Below are the code and all the weights of a small trained network. Each question names an input and a class and asks about switching units off, where a switched-off unit gives its printed mean instead of its output.

import numpy as np


def w(rows, s, z=0):
    codes = np.array(rows[::2]) - 128.0
    scale = np.full(codes.shape[1], s)
    scale[-1] = z or s
    return codes * scale


def f(y):
    return np.maximum(y, 0)


def log_softmax(a):
    a = a - a.max(-1, keepdims=True)
    return a - np.log(np.exp(a).sum(-1, keepdims=True))


def net(x, mask):
    res = np.array(x, float).reshape(1, 8) / 4 @ E
    y = f(res @ A[0][:, :-1].T + A[0][:, -1])
    res = res + np.where(mask, y, B[0][:, -1]) @ B[0][:, :-1]
    return log_softmax(res[-1] @ U[:, :-1].T + U[:, -1])


A, B = {}, {}
E = w([
[179,102,237],'x0',
[36,145,179],'x1',
[126,127,130],'x2',
[167,254,139],'x3',
[131,125,128],'x4',
[128,126,127],'x5',
[126,128,129],'x6',
[125,127,126],'x7',
],0.0055)
A[0] = w([
[75,130,186,120],'n0',
[141,99,144,47],'n1',
[131,101,144,39],'n2',
[174,109,193,56],'n3',
[110,64,120,25],'n4',
[140,181,139,25],'n5',
[104,91,132,88],'n6',
[117,125,128,220],'n7',
[102,142,59,22],'n8',
[87,150,44,25],'n9',
[106,136,80,40],'n10',
[120,90,133,83],'n11',
[139,119,151,90],'n12',
[142,117,171,208],'n13',
[117,82,120,21],'n14',
[157,111,183,49],'n15',
[153,207,141,19],'n16',
[118,66,117,41],'n17',
[124,111,126,84],'n18',
[147,106,203,76],'n19',
[151,122,172,72],'n20',
[252,86,60,41],'n21',
[148,121,169,48],'n22',
[125,87,124,51],'n23',
[23,157,167,57],'n24',
[148,200,147,38],'n25',
[118,121,122,236],'n26',
[114,120,124,253],'n27',
[146,183,141,47],'n28',
[155,110,187,36],'n29',
[157,98,113,54],'n30',
[113,8,122,25],'n31',
[116,119,129,89],'n32',
[160,117,189,48],'n33',
[72,143,143,85],'n34',
[111,129,192,4],'n35',
[119,92,121,44],'n36',
],0.012,0.0052)
B[0] = w([
[127,122,191,181],'n0',
[113,134,123,133],'n1',
[109,136,117,131],'n2',
[82,104,93,169],'n3',
[109,188,115,148],'n4',
[142,184,111,140],'n5',
[125,163,125,150],'n6',
[187,115,112,220],'n7',
[92,99,60,147],'n8',
[50,69,75,161],'n9',
[99,107,82,138],'n10',
[127,156,120,145],'n11',
[124,123,116,137],'n12',
[176,119,78,224],'n13',
[131,175,116,134],'n14',
[99,105,96,152],'n15',
[121,215,124,162],'n16',
[106,177,117,150],'n17',
[130,140,123,130],'n18',
[80,89,128,176],'n19',
[106,113,102,149],'n20',
[82,95,253,195],'n21',
[125,105,96,138],'n22',
[123,163,119,137],'n23',
[80,109,206,173],'n24',
[106,198,118,162],'n25',
[206,112,108,236],'n26',
[220,110,103,253],'n27',
[122,184,115,151],'n28',
[111,97,87,150],'n29',
[109,130,143,134],'n30',
[102,228,117,190],'n31',
[121,134,129,129],'n32',
[97,102,92,156],'n33',
[103,112,162,149],'n34',
[96,109,147,139],'n35',
[125,162,121,133],'n36',
],0.039,0.0051)
U = w([
[110,135,151,254],'0',
[109,134,154,243],'1',
[77,213,149,44],'2',
[47,95,107,34],'3',
[75,119,254,62],'4',
[134,132,149,62],'5',
],0.0078,0.0066)

Each question gives the input, the list of numbers given to net, and the class t.
The units are the neurons (one row each of A and B). Each row of codes is followed by its name. A weight is (code - 128) times the scale printed after its matrix; where a second scale follows, it is the last column's (A, B and U).
mask holds one flag per neuron, in row order. A switched-off neuron (its flag False) gives its mean, the last column of its row in B, instead of its output. The means were averaged over made-up inputs and are rounded, as every weight is.
A unit's drop is (log p(t) with every unit on - log p(t) with that unit switched off) / (log p(t) with every unit on - log p(t) with every unit switched off).
The circuit of an input: a set's keep is (log p(t) with only the set's units on - log p(t) with every unit switched off) / (log p(t) with every unit on - log p(t) with every unit switched off). Starting from the 12 units with the biggest drops (on a tie, the unit counted first), units are removed one at a time, each time the one whose removal leaves the highest keep (on an exact tie, the one counted first), for as long as the keep stays at least 0.8.
units of the circuit, in order: the units of the circuit, biggest drop first
unit that matters most: the unit with the biggest drop
top k neurons: the k neurons with the biggest drops, biggest first
drop when u is switched off: that unit's drop, to one decimal
input [-7,-4,-6,5,3,1,-1,-3], class 3: units of the circuit, in order -> n9
input [7,0,-7,8,2,-8,-1,4], class 2: units of the circuit, in order -> n16, n25
input [7,-2,2,-3,4,8,2,5], class 3: top 2 neurons -> n3, n19
input [-6,-8,2,-6,0,8,-1,2], class 4: top 2 neurons -> n21, n13
input [-4,-6,0,2,-1,-8,7,-5], class 4: top 2 neurons -> n21, n13
input [-1,7,-1,5,0,4,4,4], class 4: top 2 neurons -> n24, n0
input [2,-5,-4,6,1,-4,7,2], class 2: top 2 neurons -> n16, n25
input [-3,5,0,-6,-1,6,7,-4], class 2: top 2 neurons -> n31, n4
input [-4,8,-6,-7,5,4,5,5], class 4: top 4 neurons -> n24, n0, n34, n13
input [-7,-1,-7,6,-5,3,0,4], class 3: top 2 neurons -> n9, n8
input [-8,-1,-8,-1,2,-2,-8,2], class 3: top 2 neurons -> n9, n8
input [-7,-6,3,-2,-1,-3,3,-5], class 3: top 3 neurons -> n9, n8, n10
input [7,8,6,-4,1,2,-6,3], class 4: top 2 neurons -> n0, n24
input [-6,8,8,8,7,3,-5,0], class 2: unit that matters most -> n16
input [-5,0,-1,-7,5,3,6,-2], class 2: drop when n31 is switched off -> 0.6
input [6,-1,-1,-3,-1,4,8,-4], class 3: drop when n31 is switched off -> 0.0
input [-7,3,5,6,2,6,5,-3], class 3: drop when n9 is switched off -> 1.1
input [-8,-3,4,3,1,8,-8,-3], class 3: drop when n10 is switched off -> 0.1
